Here is a tiny trained network, its code and every weight. The questions are about switching its units off for an input and a target symbol, where a switched-off unit gives its printed mean instead of its output.

import numpy as np


def w(rows, s, z=0):
    codes = np.array(rows[::2]) - 128.0
    scale = np.full(codes.shape[1], s)
    scale[-1] = z or s
    return codes * scale


def f(y):
    return y / 2 * (1 + np.tanh(0.7978845608 * (y + 0.044715 * y**3)))


def softmax(a):
    e = np.exp(a - a.max(-1, keepdims=True))
    return e / e.sum(-1, keepdims=True)


def log_softmax(a):
    a = a - a.max(-1, keepdims=True)
    return a - np.log(np.exp(a).sum(-1, keepdims=True))


def net(x, mask):
    ids = ['ΔΘΛΞβγεηψ'.index(c) for c in x.split()]
    T = len(ids)
    res = E[ids] + P[:T]
    r = res
    for j in range(2):
        rows = slice(2 * j, 2 * j + 2)
        q, k, v = (r @ M[0][rows].T for M in (Q, K, V))
        z = softmax(np.where(np.tri(T) > 0, q @ k.T / 2**0.5, -1e9)) @ v
        o = O[0][rows]
        res = res + np.where(mask[j], z, o[:, -1]) @ o[:, :-1]
    y = f(res @ A[0][:, :-1].T + A[0][:, -1])
    res = res + np.where(mask[2:6], y, B[0][:, -1]) @ B[0][:, :-1]
    return log_softmax(res[-1] @ U[:, :-1].T + U[:, -1])


Q, K, V, O, A, B = {}, {}, {}, {}, {}, {}
E = w([
[124,89,139,2,179],'Δ',
[117,119,191,69,98],'Θ',
[180,163,155,169,187],'Λ',
[118,105,121,164,78],'Ξ',
[204,61,85,66,103],'β',
[255,170,115,157,67],'γ',
[205,139,157,93,102],'ε',
[160,112,162,126,226],'η',
[196,138,208,92,129],'ψ',
],0.021)
P = w([
[71,173,212,131,111],'0',
[102,101,178,168,99],'1',
[77,203,192,118,112],'2',
[143,52,142,217,84],'3',
[81,234,164,129,121],'4',
[114,33,140,233,76],'5',
[97,235,124,132,132],'6',
[110,30,154,244,100],'7',
[98,247,94,138,104],'8',
[113,28,178,227,58],'9',
[86,243,31,153,119],'10',
[112,14,144,253,89],'11',
],0.0067)
Q[0] = w([
[83,192,71,90,124],'H1',
[141,103,249,172,153],'H1',
[115,156,151,143,159],'H2',
[165,124,230,142,139],'H2',
],0.012)
K[0] = w([
[187,101,223,186,170],'H1',
[131,220,13,128,151],'H1',
[147,99,121,134,255],'H2',
[173,252,126,184,98],'H2',
],0.0074)
V[0] = w([
[96,107,102,40,181],'H1',
[117,254,144,92,162],'H1',
[172,107,129,26,84],'H2',
[56,84,140,67,228],'H2',
],0.0085)
O[0] = w([
[61,64,64,69,197,120],'H1',
[90,254,56,128,119,119],'H1',
[169,121,154,91,95,215],'H2',
[155,140,237,117,131,2],'H2',
],0.0085,0.0054)
A[0] = w([
[137,67,128,169,63,255],'N1',
[239,131,121,254,121,47],'N2',
[86,6,82,197,71,45],'N3',
[195,133,159,48,221,65],'N4',
],0.0071,0.0041)
B[0] = w([
[83,36,68,204,247,254],'N1',
[27,162,57,152,80,205],'N2',
[195,253,177,171,87,202],'N3',
[136,155,103,206,171,191],'N4',
],0.0073,0.0068)
U = w([
[10,82,62,92,179,232],'Δ',
[38,143,178,118,25,190],'Θ',
[111,222,140,182,128,80],'Λ',
[109,77,199,255,90,254],'Ξ',
[215,15,123,182,123,64],'β',
[108,139,31,166,102,66],'γ',
[233,161,142,138,45,128],'ε',
[157,160,176,203,181,74],'η',
[242,173,200,186,67,100],'ψ',
],0.0071,0.0053)

Each question gives the input, a string of symbols that net reads in full, and the target symbol t.
The units are the heads (2 rows each of Q, K, V and O) and the neurons (one row each of A and B). Each row of codes is followed by its name. A weight is (code - 128) times the scale printed after its matrix; where a second scale follows, it is the last column's (O, A, B and U).
mask holds one flag per unit, heads first, then neurons. A switched-off unit (its flag False) gives its mean, the last column of its rows in O or B, instead of its output. The means were averaged over made-up inputs and are rounded, as every weight is.
A unit's drop is (log p(t) with every unit on - log p(t) with that unit switched off) / (log p(t) with every unit on - log p(t) with every unit switched off).
The circuit of an input: a set's keep is (log p(t) with only the set's units on - log p(t) with every unit switched off) / (log p(t) with every unit on - log p(t) with every unit switched off). Starting from all 6 units, units are removed one at a time, each time the one whose removal leaves the highest keep (on an exact tie, the one counted first), for as long as the keep stays at least 0.8.
circuit, biggest first: the units of the circuit, biggest drop first
k most important neurons: the k neurons with the biggest drops, biggest first
heads that matter: for each layer, one digit per head in row order, 1 if its drop is at least 0.15 and else 0, layers parted by /
drop when u is switched off: that unit's drop, to one decimal
input Λ β Ξ Ξ Λ Θ ε Θ Δ Λ, target Δ: circuit, biggest first => [H1]
input ε Δ ε Δ ψ Θ, target Δ: heads that matter => 10
input Δ β Θ ε, target β: circuit, biggest first => [H1 N2 N3]
input Θ Θ Ξ Θ γ Θ ε γ γ Λ, target γ: circuit, biggest first => [H2 N2]
input Δ ε β Θ β ε, target β: 2 most important neurons => [N2 N1]
input γ η γ γ γ ε Θ ε, target γ: heads that matter => 11
input η Λ Θ Λ η ε Λ Λ, target Λ: 2 most important neurons => [N1 N2]
input γ Θ γ η, target γ: circuit, biggest first => [H2 H1 N2]
input Ξ Ξ Ξ Ξ Ξ Ξ Δ Δ Ξ Δ β, target β: circuit, biggest first => [H1 N2]
input β Θ Ξ β γ, target γ: drop when N2 is switched off => 0.4
input ε η Ξ Δ Θ β Δ Θ γ ψ, target γ: drop when N3 is switched off => 0.0
input Ξ Ξ γ, target γ: drop when H1 is switched off => 0.0
